Here is a tiny trained network, its code and every weight. The questions are about switching its units off for an input and a class, where a switched-off unit gives its printed mean instead of its output.

import numpy as np


def w(rows, s, z=0):
    codes = np.array(rows[::2]) - 128.0
    scale = np.full(codes.shape[1], s)
    scale[-1] = z or s
    return codes * scale


def f(y):
    return np.maximum(y, 0)


def log_softmax(a):
    a = a - a.max(-1, keepdims=True)
    return a - np.log(np.exp(a).sum(-1, keepdims=True))


def net(x, mask):
    res = np.array(x, float).reshape(1, 5) / 4 @ E
    y = f(res @ A[0][:, :-1].T + A[0][:, -1])
    res = res + np.where(mask, y, B[0][:, -1]) @ B[0][:, :-1]
    return log_softmax(res[-1] @ U[:, :-1].T + U[:, -1])


A, B = {}, {}
E = w([
[252,45,228],'x0',
[131,127,128],'x1',
[8,2,164],'x2',
[129,127,129],'x3',
[56,239,242],'x4',
],0.0082)
A[0] = w([
[195,120,193,97],'n1',
[72,86,123,159],'n2',
[193,158,87,142],'n3',
[87,35,161,108],'n4',
[93,107,115,114],'n5',
[176,95,180,111],'n6',
[90,158,92,105],'n7',
[62,178,66,103],'n8',
[180,104,161,100],'n9',
[104,177,189,101],'n10',
[34,186,61,73],'n11',
[151,69,8,83],'n12',
[77,79,121,120],'n13',
[143,103,73,115],'n14',
[69,140,72,70],'n15',
[157,83,51,87],'n16',
[63,58,117,124],'n17',
[197,201,87,165],'n18',
[203,63,215,69],'n19',
[77,93,135,101],'n20',
[77,188,187,148],'n21',
[143,134,107,4],'n22',
[116,104,42,66],'n23',
[56,43,152,115],'n24',
[152,194,68,188],'n25',
[80,165,46,73],'n26',
[96,150,71,129],'n27',
[125,106,90,107],'n28',
[57,82,128,171],'n29',
[91,167,186,115],'n30',
[120,175,142,50],'n31',
[92,142,68,81],'n32',
[183,60,61,105],'n33',
[177,123,140,128],'n34',
[231,181,119,141],'n35',
[106,85,113,131],'n36',
[173,187,102,169],'n37',
[86,148,45,65],'n38',
[166,127,77,79],'n39',
[110,94,131,94],'n40',
],0.015,0.0043)
B[0] = w([
[171,61,138,210],'n1',
[84,143,99,185],'n2',
[65,164,69,210],'n3',
[61,120,52,218],'n4',
[94,125,89,154],'n5',
[165,21,144,204],'n6',
[175,75,143,171],'n7',
[158,52,132,203],'n8',
[110,39,143,191],'n9',
[195,219,189,187],'n10',
[194,55,128,216],'n11',
[200,243,181,232],'n12',
[57,142,88,180],'n13',
[213,206,199,178],'n14',
[142,78,99,176],'n15',
[195,240,203,204],'n16',
[45,159,85,200],'n17',
[32,180,2,238],'n18',
[160,47,145,252],'n19',
[96,170,96,171],'n20',
[232,198,214,206],'n21',
[110,119,114,135],'n22',
[228,153,225,179],'n23',
[73,190,43,219],'n24',
[38,104,39,218],'n25',
[149,27,141,195],'n26',
[120,51,120,178],'n27',
[182,159,201,157],'n28',
[102,158,79,197],'n29',
[179,225,202,187],'n30',
[141,210,177,157],'n31',
[155,8,154,171],'n32',
[189,180,214,230],'n33',
[131,77,87,178],'n34',
[71,120,27,243],'n35',
[104,173,103,167],'n36',
[63,173,62,210],'n37',
[172,62,130,185],'n38',
[104,154,140,177],'n39',
[80,102,96,155],'n40',
],0.0081,0.013)
U = w([
[53,161,42,7],'0',
[211,209,207,250],'1',
[176,2,135,150],'2',
],0.0091,0.0014)

Each question gives the input, the list of numbers given to net, and the class t.
The units are the neurons (one row each of A and B). Each row of codes is followed by its name. A weight is (code - 128) times the scale printed after its matrix; where a second scale follows, it is the last column's (A, B and U).
mask holds one flag per neuron, in row order. A switched-off neuron (its flag False) gives its mean, the last column of its row in B, instead of its output. The means were averaged over made-up inputs and are rounded, as every weight is.
A unit's drop is (log p(t) with every unit on - log p(t) with that unit switched off) / (log p(t) with every unit on - log p(t) with every unit switched off).
The circuit of an input: a set's keep is (log p(t) with only the set's units on - log p(t) with every unit switched off) / (log p(t) with every unit on - log p(t) with every unit switched off). Starting from the 12 units with the biggest drops (on a tie, the unit counted first), units are removed one at a time, each time the one whose removal leaves the highest keep (on an exact tie, the one counted first), for as long as the keep stays at least 0.8.
units of the circuit, in order: the units of the circuit, biggest drop first
k most important neurons: the k neurons with the biggest drops, biggest first
drop when u is switched off: that unit's drop, to one decimal
input [-8,3,-6,3,6], class 2: units of the circuit, in order -> (n11; n8)
input [-8,-6,6,5,7], class 2: units of the circuit, in order -> (n11)
input [3,4,6,4,7], class 1: 2 most important neurons -> (n21; n30)
input [2,2,8,4,-7], class 0: 2 most important neurons -> (n4; n24)
input [1,-8,-4,2,-5], class 1: 4 most important neurons -> (n33; n12; n16; n4)
input [5,-7,5,7,3], class 0: 2 most important neurons -> (n24; n4)
input [2,0,0,-4,1], class 2: 2 most important neurons -> (n12; n16)
input [7,-1,-7,-7,-2], class 0: 2 most important neurons -> (n18; n35)
input [8,-1,-8,-6,2], class 0: 2 most important neurons -> (n18; n35)
input [-7,4,6,-6,4], class 2: drop when n18 is switched off -> 0.2
input [6,-2,7,3,7], class 0: drop when n12 is switched off -> 1.1
input [6,3,7,-3,4], class 0: drop when n24 is switched off -> 0.3
input [-7,-3,6,-6,-1], class 2: drop when n26 is switched off -> 0.3
